Below is a small trained network, with its code and all its weights. Each question gives an input and a class and asks what happens when units are switched off, that is, made to give their printed mean instead of their output.

import numpy as np


def w(rows, s, z=0):
    codes = np.array(rows[::2]) - 128.0
    scale = np.full(codes.shape[1], s)
    scale[-1] = z or s
    return codes * scale


def f(y):
    return y / 2 * (1 + np.tanh(0.7978845608 * (y + 0.044715 * y**3)))


def log_softmax(a):
    a = a - a.max(-1, keepdims=True)
    return a - np.log(np.exp(a).sum(-1, keepdims=True))


def net(x, mask):
    res = np.array(x, float).reshape(1, 6) / 4 @ E
    y = f(res @ A[0][:, :-1].T + A[0][:, -1])
    res = res + np.where(mask, y, B[0][:, -1]) @ B[0][:, :-1]
    return log_softmax(res[-1] @ U[:, :-1].T + U[:, -1])


A, B = {}, {}
E = w([
[253,108,163,44,228,61,184,68,85,196,135,132],'x0',
[134,122,129,128,125,132,128,132,128,128,128,126],'x1',
[85,129,152,132,189,183,64,214,28,229,21,124],'x2',
[156,213,48,108,91,225,236,86,80,119,69,19],'x3',
[78,249,203,36,190,181,139,176,197,127,200,120],'x4',
[46,176,196,60,47,97,157,38,75,112,59,237],'x5',
],0.004)
A[0] = w([
[188,82,68,190,194,164,105,217,177,144,179,33,65],'n0',
[167,120,113,141,78,77,185,73,213,43,224,135,47],'n1',
[106,68,182,153,161,51,38,148,171,131,172,208,108],'n2',
[78,255,213,12,183,226,147,157,180,134,193,116,174],'n3',
[236,101,160,60,231,75,184,70,104,181,138,117,104],'n4',
[146,178,63,108,96,200,201,94,99,115,85,57,108],'n5',
[33,134,97,191,59,187,83,173,160,66,134,116,119],'n6',
[98,127,147,137,179,178,64,200,47,213,51,122,63],'n7',
[171,19,38,203,59,90,133,69,45,122,59,124,112],'n8',
[141,178,76,116,102,201,200,96,90,114,88,59,47],'n9',
[239,100,162,64,227,77,192,74,99,184,150,125,100],'n10',
[100,74,178,145,141,38,38,157,171,141,159,211,153],'n11',
[172,137,98,140,76,83,183,68,199,33,226,121,124],'n12',
[99,133,153,135,174,167,75,215,45,214,47,114,101],'n13',
[34,141,91,200,53,172,77,178,159,64,135,122,143],'n14',
[41,138,102,194,56,182,83,170,162,74,128,113,6],'n15',
[138,172,81,111,99,199,206,101,90,119,86,59,33],'n16',
[184,87,62,192,206,157,100,192,180,145,187,32,48],'n17',
[168,23,63,208,56,77,113,79,44,134,41,146,155],'n18',
[44,174,176,45,42,89,146,33,70,104,32,235,73],'n19',
[147,185,60,112,102,194,207,96,94,113,94,55,146],'n20',
[42,127,93,183,53,187,86,182,162,68,130,126,32],'n21',
[178,129,108,138,71,79,182,75,214,34,217,119,86],'n22',
[149,183,73,118,100,200,204,95,95,116,86,59,96],'n23',
[105,132,144,130,164,168,70,209,54,223,49,121,40],'n24',
],0.0042,0.0023)
B[0] = w([
[179,133,202,196,36,181,226,27,126,229,198,124,197],'n0',
[36,49,59,30,168,209,107,49,88,98,94,75,168],'n1',
[213,52,204,140,166,187,48,217,84,38,187,216,186],'n2',
[93,219,98,208,206,18,188,200,219,81,164,51,235],'n3',
[149,215,51,71,45,48,66,180,41,195,28,173,202],'n4',
[193,61,188,147,171,160,52,199,122,56,160,200,187],'n5',
[153,184,82,87,92,74,95,160,89,180,50,149,202],'n6',
[32,50,58,44,175,212,145,32,110,78,133,67,178],'n7',
[82,209,95,175,214,42,179,190,213,79,198,59,236],'n8',
[190,64,176,152,154,148,51,204,74,57,201,207,163],'n9',
[146,218,46,68,44,43,61,184,35,199,26,167,202],'n10',
[222,64,209,164,170,186,62,209,116,52,170,201,203],'n11',
[47,56,88,41,183,201,109,59,135,114,55,76,193],'n12',
[39,48,74,49,183,202,149,37,136,89,119,59,192],'n13',
[162,188,100,90,94,81,99,155,89,187,41,141,215],'n14',
[133,193,37,63,34,44,97,154,11,188,100,184,162],'n15',
[187,55,167,156,139,159,52,202,54,51,212,213,157],'n16',
[178,146,196,211,12,183,232,22,100,239,201,124,190],'n17',
[82,216,112,187,214,39,185,187,217,87,178,49,253],'n18',
[199,121,228,244,35,202,255,17,169,249,229,94,240],'n19',
[187,73,193,150,163,160,58,200,132,73,133,192,202],'n20',
[144,199,55,78,52,60,95,152,28,196,81,164,171],'n21',
[40,54,74,38,187,214,115,43,107,108,57,73,182],'n22',
[193,62,195,152,164,155,42,201,104,63,163,203,181],'n23',
[39,38,49,44,161,207,143,33,102,85,154,69,168],'n24',
],0.0053,0.0033)
U = w([
[206,25,205,141,162,187,11,226,85,26,191,245,36],'0',
[6,24,37,15,173,233,129,6,106,95,66,52,43],'1',
[165,230,37,69,27,29,66,180,22,226,3,174,48],'2',
[184,134,226,229,12,200,250,6,148,246,227,119,42],'3',
[138,131,139,146,152,131,120,154,181,115,81,110,254],'4',
[68,220,94,180,227,22,182,213,235,55,202,52,13],'5',
],0.0073,0.0079)

Each question gives the input, the list of numbers given to net, and the class t.
The units are the neurons (one row each of A and B). Each row of codes is followed by its name. A weight is (code - 128) times the scale printed after its matrix; where a second scale follows, it is the last column's (A, B and U).
mask holds one flag per neuron, in row order. A switched-off neuron (its flag False) gives its mean, the last column of its row in B, instead of its output. The means were averaged over made-up inputs and are rounded, as every weight is.
A unit's drop is (log p(t) with every unit on - log p(t) with that unit switched off) / (log p(t) with every unit on - log p(t) with every unit switched off).
The circuit of an input: a set's keep is (log p(t) with only the set's units on - log p(t) with every unit switched off) / (log p(t) with every unit on - log p(t) with every unit switched off). Starting from the 12 units with the biggest drops (on a tie, the unit counted first), units are removed one at a time, each time the one whose removal leaves the highest keep (on an exact tie, the one counted first), for as long as the keep stays at least 0.8.
units of the circuit, in order: the units of the circuit, biggest drop first
k most important neurons: the k neurons with the biggest drops, biggest first
drop of u: that unit's drop, to one decimal
input [-3,-1,-6,-6,-4,7], class 3: units of the circuit, in order	n19
input [8,-7,8,2,6,-7], class 1: 3 most important neurons	n13; n7; n24
input [1,-7,5,-4,-8,7], class 5: units of the circuit, in order	n18; n8
input [-5,6,-2,-1,8,-8], class 3: 2 most important neurons	n17; n0
input [-3,2,-5,-2,0,6], class 3: 3 most important neurons	n19; n13; n7
input [8,-6,5,5,4,-7], class 2: 3 most important neurons	n10; n4; n19
input [6,6,-3,-3,6,0], class 2: units of the circuit, in order	n10; n4
input [5,-1,-5,3,4,-8], class 3: 2 most important neurons	n17; n0
input [2,0,-7,-4,-2,-7], class 1: units of the circuit, in order	n22; n1
input [0,0,-3,4,4,-4], class 0: 2 most important neurons	n18; n19
input [-7,5,-1,6,-4,-8], class 3: 2 most important neurons	n0; n17
input [6,-2,3,3,-3,-6], class 2: 2 most important neurons	n10; n4
input [2,-3,6,-1,2,4], class 1: drop of n0	0.0
input [4,-4,6,6,3,1], class 0: drop of n16	0.2
input [1,1,1,-3,5,1], class 5: units of the circuit, in order	n3
input [-8,0,-6,-1,-4,-8], class 2: drop of n21	0.3
